Below are the code and all the weights of a small trained network. Each question names an input and a target symbol and asks about switching units off, where a switched-off unit gives its printed mean instead of its output.

import numpy as np


def w(rows, s, z=0):
    codes = np.array(rows[::2]) - 128.0
    scale = np.full(codes.shape[1], s)
    scale[-1] = z or s
    return codes * scale


def norm(h):
    return h / np.sqrt((h * h).mean(-1, keepdims=True) + 1e-5)


def f(y):
    return np.maximum(y, 0)


def softmax(a):
    e = np.exp(a - a.max(-1, keepdims=True))
    return e / e.sum(-1, keepdims=True)


def log_softmax(a):
    a = a - a.max(-1, keepdims=True)
    return a - np.log(np.exp(a).sum(-1, keepdims=True))


def net(x, mask):
    ids = ['αβγζξπτφψω'.index(c) for c in x.split()]
    T = len(ids)
    res = E[ids] + P[:T]
    u = 0
    for l in range(2):
        q, k, v = (norm(res) @ M[l].T for M in (Q, K, V))
        z = softmax(np.where(np.tri(T) > 0, q @ k.T / 3**0.5, -1e9)) @ v
        res = res + np.where(mask[u], z, O[l][:, -1]) @ O[l][:, :-1]
        u += 1
        y = f(norm(res) @ A[l][:, :-1].T + A[l][:, -1])
        res = res + np.where(mask[u : u + 8], y, B[l][:, -1]) @ B[l][:, :-1]
        u += 8
    return log_softmax(norm(res)[-1] @ U[:, :-1].T + U[:, -1])


Q, K, V, O, A, B = {}, {}, {}, {}, {}, {}
E = w([
[119,26,104,147,51,204,229,116,163],'α',
[142,161,159,73,144,205,97,76,225],'β',
[65,175,145,100,205,164,143,21,178],'γ',
[152,61,56,132,146,21,162,63,105],'ζ',
[148,102,148,70,70,207,28,81,157],'ξ',
[159,97,205,113,254,141,125,150,115],'π',
[88,131,104,78,186,177,78,87,223],'τ',
[220,173,168,91,145,109,70,95,187],'φ',
[115,83,15,123,195,89,50,182,193],'ψ',
[69,210,179,93,99,65,117,155,148],'ω',
],0.0032)
P = w([
[164,141,90,3,148,136,180,165,92],'0',
[149,135,110,45,144,127,177,139,117],'1',
[142,135,118,62,141,123,160,129,134],'2',
[135,129,131,73,142,122,147,116,144],'3',
[132,129,141,87,143,119,136,110,149],'4',
[128,126,147,101,144,117,129,109,151],'5',
[124,127,154,116,141,120,120,107,149],'6',
[119,120,157,130,136,122,113,103,149],'7',
[114,122,166,147,138,123,105,104,150],'8',
[109,120,175,162,136,126,99,108,146],'9',
[103,119,182,179,133,135,89,107,146],'10',
[104,116,187,193,132,139,73,109,153],'11',
],0.0035)
Q[0] = w([
[58,175,250,80,130,44,92,72,210],'L0H0',
[132,101,30,140,134,69,145,89,117],'L0H0',
[108,98,70,233,53,64,241,225,4],'L0H0',
],0.0043)
K[0] = w([
[129,100,137,254,136,139,92,97,134],'L0H0',
[141,123,92,116,139,102,147,134,101],'L0H0',
[161,113,76,56,129,153,193,107,129],'L0H0',
],0.0092)
V[0] = w([
[50,185,225,231,113,59,125,247,87],'L0H0',
[64,199,65,155,4,86,124,136,158],'L0H0',
[122,210,188,97,110,202,88,169,204],'L0H0',
],0.0027)
O[0] = w([
[176,136,122,1,162,62,231,121,195,35],'L0H0',
[97,76,161,8,116,103,85,37,109,12],'L0H0',
[142,126,74,88,141,107,167,159,10,249],'L0H0',
],0.003,0.002)
A[0] = w([
[174,134,81,18,154,176,121,77,204,1],'L0N0',
[159,78,69,121,187,88,158,24,145,136],'L0N1',
[176,144,175,209,142,211,185,161,225,51],'L0N2',
[158,43,113,148,14,122,28,127,167,84],'L0N3',
[125,100,10,119,148,100,148,189,89,169],'L0N4',
[12,21,151,191,155,141,126,119,14,98],'L0N5',
[111,196,181,144,129,141,108,129,130,145],'L0N6',
[170,87,29,147,152,43,158,126,5,49],'L0N7',
],0.0029,0.0025)
B[0] = w([
[94,239,148,146,169,146,57,71,73,163],'L0N0',
[122,124,147,186,120,145,172,184,93,207],'L0N1',
[130,145,114,61,72,115,176,119,172,205],'L0N2',
[81,104,192,131,132,126,203,156,52,190],'L0N3',
[143,65,112,191,159,123,111,99,145,191],'L0N4',
[164,142,68,35,106,146,177,147,146,203],'L0N5',
[133,93,100,165,124,154,107,124,134,255],'L0N6',
[89,47,14,2,150,48,137,80,159,165],'L0N7',
],0.0041,0.0019)
Q[1] = w([
[131,81,92,121,12,183,58,52,96],'L1H0',
[178,129,130,72,173,159,130,130,155],'L1H0',
[199,2,68,128,159,166,198,115,103],'L1H0',
],0.0092)
K[1] = w([
[120,85,101,115,71,168,72,149,46],'L1H0',
[149,179,125,169,76,138,99,158,223],'L1H0',
[141,115,1,158,73,131,163,156,152],'L1H0',
],0.0088)
V[1] = w([
[161,204,100,220,62,176,108,200,150],'L1H0',
[197,56,101,177,71,40,82,226,46],'L1H0',
[9,133,134,253,152,117,240,147,66],'L1H0',
],0.0027)
O[1] = w([
[94,54,153,63,123,35,157,43,109,30],'L1H0',
[148,185,251,105,117,72,82,184,167,3],'L1H0',
[125,189,88,18,184,223,112,114,115,128],'L1H0',
],0.0034,0.0011)
A[1] = w([
[132,182,144,98,125,154,79,120,138,62],'L1N0',
[159,82,144,79,147,156,140,122,118,190],'L1N1',
[137,59,97,145,99,165,111,141,182,62],'L1N2',
[198,132,173,175,98,48,147,101,111,25],'L1N3',
[131,128,157,3,116,103,146,125,127,39],'L1N4',
[140,90,65,67,139,91,114,112,154,4],'L1N5',
[120,115,67,143,137,94,137,163,147,88],'L1N6',
[101,58,137,132,101,159,89,104,137,65],'L1N7',
],0.0061,0.0034)
B[1] = w([
[158,89,76,142,120,146,185,154,148,169],'L1N0',
[92,149,132,170,76,113,111,129,151,253],'L1N1',
[154,108,155,70,85,88,123,155,137,172],'L1N2',
[255,181,127,127,133,70,89,72,145,162],'L1N3',
[116,127,241,40,171,130,155,109,96,201],'L1N4',
[138,194,120,104,158,174,5,222,172,156],'L1N5',
[129,62,153,127,144,120,128,90,109,192],'L1N6',
[141,144,190,136,202,76,133,145,133,168],'L1N7',
],0.0061,0.0027)
U = w([
[104,117,106,142,132,113,144,126,90,2],'α',
[105,167,189,187,69,168,46,155,53,88],'β',
[126,2,115,172,146,78,184,105,65,92],'γ',
[227,168,122,149,120,60,118,80,115,130],'ζ',
[182,177,125,190,170,153,202,243,134,133],'ξ',
[124,110,117,107,17,140,168,138,167,194],'π',
[103,83,90,81,161,115,30,179,187,152],'τ',
[120,153,201,15,169,111,168,108,106,172],'φ',
[68,147,140,145,110,90,128,104,201,20],'ψ',
[120,157,66,118,166,231,130,48,109,208],'ω',
],0.0058,0.0021)

Each question gives the input, a string of symbols that net reads in full, and the target symbol t.
The units are the heads (3 rows each of Q, K, V and O) and the neurons (one row each of A and B). Each row of codes is followed by its name. A weight is (code - 128) times the scale printed after its matrix; where a second scale follows, it is the last column's (O, A, B and U).
mask holds one flag per unit, layer by layer, with each layer's heads first. A switched-off unit (its flag False) gives its mean, the last column of its rows in O or B, instead of its output. The means were averaged over made-up inputs and are rounded, as every weight is.
A unit's drop is (log p(t) with every unit on - log p(t) with that unit switched off) / (log p(t) with every unit on - log p(t) with every unit switched off).
The circuit of an input: a set's keep is (log p(t) with only the set's units on - log p(t) with every unit switched off) / (log p(t) with every unit on - log p(t) with every unit switched off). Starting from the 12 units with the biggest drops (on a tie, the unit counted first), units are removed one at a time, each time the one whose removal leaves the highest keep (on an exact tie, the one counted first), for as long as the keep stays at least 0.8.
units of the circuit, in order: the units of the circuit, biggest drop first
unit that matters most: the unit with the biggest drop
top k neurons: the k neurons with the biggest drops, biggest first
k most important neurons of layer l: the k neurons of layer l with the biggest drops, biggest first
drop of u: that unit's drop, to one decimal
input ω ω π β π ψ β ψ, target γ: units of the circuit, in order => [L1N6]
input ξ γ γ ω ξ ζ ζ ζ, target ξ: top 2 neurons => [L0N1 L0N3]
input ω φ ζ ξ ζ α ζ ω φ γ ζ, target β: units of the circuit, in order => [L0H0 L1H0 L0N3]
input β π ω ξ ω, target β: top 2 neurons => [L0N6 L0N3]
input ω γ ω β ω β, target ω: units of the circuit, in order => [L0N0 L1H0]
input φ ω α ω ζ π β ω φ ω, target ζ: units of the circuit, in order => [L1H0 L0H0 L1N3 L0N0]
input ψ ξ ω ω ω ξ, target φ: units of the circuit, in order => [L0H0 L1N4]
input ω ξ π π φ ω π ω, target ξ: 2 most important neurons of layer 1 => [L1N1 L1N4]
input ω ω β ζ α π ψ π ω, target γ: top 2 neurons => [L0N0 L0N6]
input π φ α ω ψ ζ π φ τ ψ π, target ζ: units of the circuit, in order => [L1H0 L0H0 L1N3 L0N2]
input ξ ω π β ω ζ π γ β π, target ω: units of the circuit, in order => [L1H0 L0H0]
input β β β π π ω ξ α π, target φ: units of the circuit, in order => [L1H0 L0H0 L0N2]
input β ω ω ξ, target β: top 2 neurons => [L0N0 L0N3]
input π ω φ π ζ ω, target ζ: top 4 neurons => [L0N0 L0N6 L1N3 L0N3]
input γ ω ω ω ζ π ψ ω ω ω, target φ: units of the circuit, in order => [L0H0]
input τ π ω φ ω β, target ω: top 2 neurons => [L0N0 L1N0]
input ψ β ξ ξ β, target ξ: 2 most important neurons of layer 1 => [L1N0 L1N7]
input ω ω π ξ π γ β, target π: 2 most important neurons of layer 0 => [L0N2 L0N3]
input ω ω α ω, target π: top 2 neurons => [L1N0 L1N7]
input β ω ψ π ω ω τ, target ω: unit that matters most => L0N0
input φ ω ξ β ω, target β: top 2 neurons => [L0N3 L0N6]
input ω ω ω ζ π π ζ ω π ω, target ξ: 2 most important neurons of layer 0 => [L0N5 L0N7]
input π ξ π β, target π: drop of L0N2 => 0.3
